Below are the code and all the weights of a small trained network. Each question names an input and a class and asks about switching units off, where a switched-off unit gives its printed mean instead of its output.

import numpy as np


def w(rows, s, z=0):
    codes = np.array(rows[::2]) - 128.0
    scale = np.full(codes.shape[1], s)
    scale[-1] = z or s
    return codes * scale


def f(y):
    return y / 2 * (1 + np.tanh(0.7978845608 * (y + 0.044715 * y**3)))


def log_softmax(a):
    a = a - a.max(-1, keepdims=True)
    return a - np.log(np.exp(a).sum(-1, keepdims=True))


def net(x, mask):
    res = np.array(x, float).reshape(1, 8) / 4 @ E
    y = f(res @ A[0][:, :-1].T + A[0][:, -1])
    res = res + np.where(mask, y, B[0][:, -1]) @ B[0][:, :-1]
    return log_softmax(res[-1] @ U[:, :-1].T + U[:, -1])


A, B = {}, {}
E = w([
[129,130,128,127,127,130],'x0',
[226,44,204,172,79,76],'x1',
[195,167,197,97,155,247],'x2',
[125,126,126,130,129,127],'x3',
[1,60,211,79,109,152],'x4',
[100,194,209,187,240,66],'x5',
[70,167,132,248,51,188],'x6',
[130,125,127,128,127,126],'x7',
],0.0061)
A[0] = w([
[93,162,183,188,219,95,92],'n1',
[139,79,66,116,77,169,107],'n2',
[155,128,191,97,135,190,254],'n3',
[78,59,79,125,118,45,207],'n4',
[49,44,161,132,157,168,101],'n5',
[104,151,134,229,76,174,114],'n6',
[93,131,69,134,85,35,102],'n7',
[137,115,58,102,18,166,86],'n8',
[193,85,212,163,75,91,113],'n9',
[72,82,61,159,111,62,93],'n10',
[173,65,45,17,118,128,122],'n11',
[153,101,139,26,181,89,155],'n12',
[171,58,100,42,226,97,80],'n13',
[144,112,148,99,210,77,73],'n14',
[49,103,194,88,109,141,69],'n15',
[114,202,184,149,171,52,85],'n16',
[195,96,176,78,141,81,179],'n17',
[73,179,65,106,116,155,244],'n18',
[138,92,75,44,64,142,92],'n19',
[205,194,62,155,138,116,91],'n20',
[193,163,60,167,148,125,94],'n21',
[167,104,85,73,97,141,67],'n22',
[66,92,191,109,118,159,50],'n23',
[173,149,196,102,159,213,131],'n24',
[69,126,97,153,128,11,112],'n25',
[124,166,169,164,164,103,67],'n26',
[186,103,190,139,71,82,112],'n27',
[81,200,79,43,159,126,115],'n28',
[209,208,62,185,113,122,80],'n29',
[190,51,187,159,116,96,96],'n30',
[62,92,182,112,107,140,169],'n31',
[148,26,178,190,86,110,165],'n32',
[90,92,131,254,105,209,89],'n33',
],0.0069,0.0074)
B[0] = w([
[171,58,182,149,185,208,176],'n1',
[144,90,197,176,174,162,158],'n2',
[224,166,98,122,111,107,247],'n3',
[211,179,107,112,103,125,231],'n4',
[156,75,124,68,125,84,153],'n5',
[66,189,148,174,38,87,171],'n6',
[184,165,164,60,94,186,158],'n7',
[129,74,197,195,211,198,170],'n8',
[69,125,52,81,195,179,174],'n9',
[167,185,164,72,114,203,158],'n10',
[122,127,165,177,126,156,201],'n11',
[95,185,129,193,65,79,199],'n12',
[2,156,207,168,8,114,174],'n13',
[75,99,221,188,110,179,142],'n14',
[142,38,144,50,128,67,144],'n15',
[148,64,174,166,160,200,161],'n16',
[104,152,81,160,124,112,202],'n17',
[134,125,60,151,191,103,254],'n18',
[119,84,194,176,174,164,165],'n19',
[109,30,151,24,109,57,165],'n20',
[94,43,178,27,95,64,155],'n21',
[77,108,200,130,148,162,137],'n22',
[95,66,133,40,74,94,131],'n23',
[161,188,121,71,77,170,174],'n24',
[190,169,157,86,104,203,177],'n25',
[90,65,198,105,176,212,130],'n26',
[67,139,83,116,176,148,159],'n27',
[62,153,73,134,151,129,176],'n28',
[90,45,160,34,97,65,171],'n29',
[51,151,95,94,178,147,161],'n30',
[171,86,112,98,134,54,183],'n31',
[106,158,63,129,183,138,199],'n32',
[63,185,159,155,52,91,164],'n33',
],0.0088,0.0069)
U = w([
[96,23,178,28,101,55,61],'0',
[22,190,211,213,34,115,100],'1',
[124,59,244,203,213,230,72],'2',
[153,148,110,166,142,105,253],'3',
[161,151,117,166,140,102,250],'4',
[193,213,148,59,88,206,2],'5',
[29,154,40,117,211,158,20],'6',
[165,135,114,179,135,87,214],'7',
],0.011,0.0099)

Each question gives the input, the list of numbers given to net, and the class t.
The units are the neurons (one row each of A and B). Each row of codes is followed by its name. A weight is (code - 128) times the scale printed after its matrix; where a second scale follows, it is the last column's (A, B and U).
mask holds one flag per neuron, in row order. A switched-off neuron (its flag False) gives its mean, the last column of its row in B, instead of its output. The means were averaged over made-up inputs and are rounded, as every weight is.
A unit's drop is (log p(t) with every unit on - log p(t) with that unit switched off) / (log p(t) with every unit on - log p(t) with every unit switched off).
The circuit of an input: a set's keep is (log p(t) with only the set's units on - log p(t) with every unit switched off) / (log p(t) with every unit on - log p(t) with every unit switched off). Starting from the 12 units with the biggest drops (on a tie, the unit counted first), units are removed one at a time, each time the one whose removal leaves the highest keep (on an exact tie, the one counted first), for as long as the keep stays at least 0.8.
units of the circuit, in order: the units of the circuit, biggest drop first
unit that matters most: the unit with the biggest drop
k most important neurons: the k neurons with the biggest drops, biggest first
drop when u is switched off: that unit's drop, to one decimal
input [6,1,1,5,-4,6,3,-4], class 2: unit that matters most	n1
input [5,-4,-2,1,2,-3,-6,5], class 1: 2 most important neurons	n13, n12
input [0,-8,-6,-3,0,-3,-8,2], class 1: units of the circuit, in order	n13, n12
input [-5,2,7,-2,-8,-5,-8,-6], class 0: 3 most important neurons	n20, n21, n29
input [4,-2,5,-3,-8,-1,5,2], class 0: units of the circuit, in order	n29, n20
input [-3,8,1,1,-3,0,-5,-2], class 6: units of the circuit, in order	n9, n30, n27
input [5,-6,1,1,-8,-8,-4,-8], class 0: units of the circuit, in order	n20, n21
input [4,-4,-5,-6,0,7,-2,-5], class 2: units of the circuit, in order	n1, n16
input [3,-2,2,-8,6,-8,5,-4], class 2: 3 most important neurons	n8, n2, n19
input [6,-3,-6,-6,4,-8,7,0], class 2: 4 most important neurons	n8, n2, n19, n12
input [2,1,-5,3,-3,3,-1,1], class 5: 2 most important neurons	n25, n7
input [8,7,8,2,7,-5,6,-1], class 5: 3 most important neurons	n24, n3, n29
input [-5,-7,4,6,5,-8,0,2], class 2: 3 most important neurons	n8, n19, n2
input [8,-5,-8,-1,4,1,-1,5], class 5: 4 most important neurons	n25, n10, n7, n4
input [-4,-8,-8,6,-7,-5,5,4], class 5: 2 most important neurons	n7, n10
input [6,-3,-8,-7,7,-5,2,0], class 5: units of the circuit, in order	n10, n4
input [-4,1,4,-2,-3,1,-5,4], class 1: units of the circuit, in order	n13, n12, n18
input [8,-1,4,6,4,0,6,-1], class 7: most important neuron	n13
input [-7,-3,-7,-7,-1,7,-8,-2], class 1: 3 most important neurons	n13, n12, n14
input [8,1,-6,-2,8,6,1,7], class 0: units of the circuit, in order	n15
input [-2,1,1,8,2,8,-5,-7], class 2: 2 most important neurons	n1, n16
input [8,-7,2,-1,-8,-2,-6,-8], class 0: 3 most important neurons	n20, n21, n29
input [0,7,2,-6,-8,-8,7,2], class 0: 3 most important neurons	n29, n20, n21
input [-3,8,-1,-1,-1,-6,-7,-1], class 6: drop when n32 is switched off	0.3
input [-4,-5,-7,-2,4,-1,-3,-4], class 5: drop when n4 is switched off	0.2
input [-4,8,-6,-3,-2,-2,-5,-6], class 6: drop when n30 is switched off	0.3
input [-7,8,1,-1,1,-1,2,3], class 6: drop when n9 is switched off	0.2
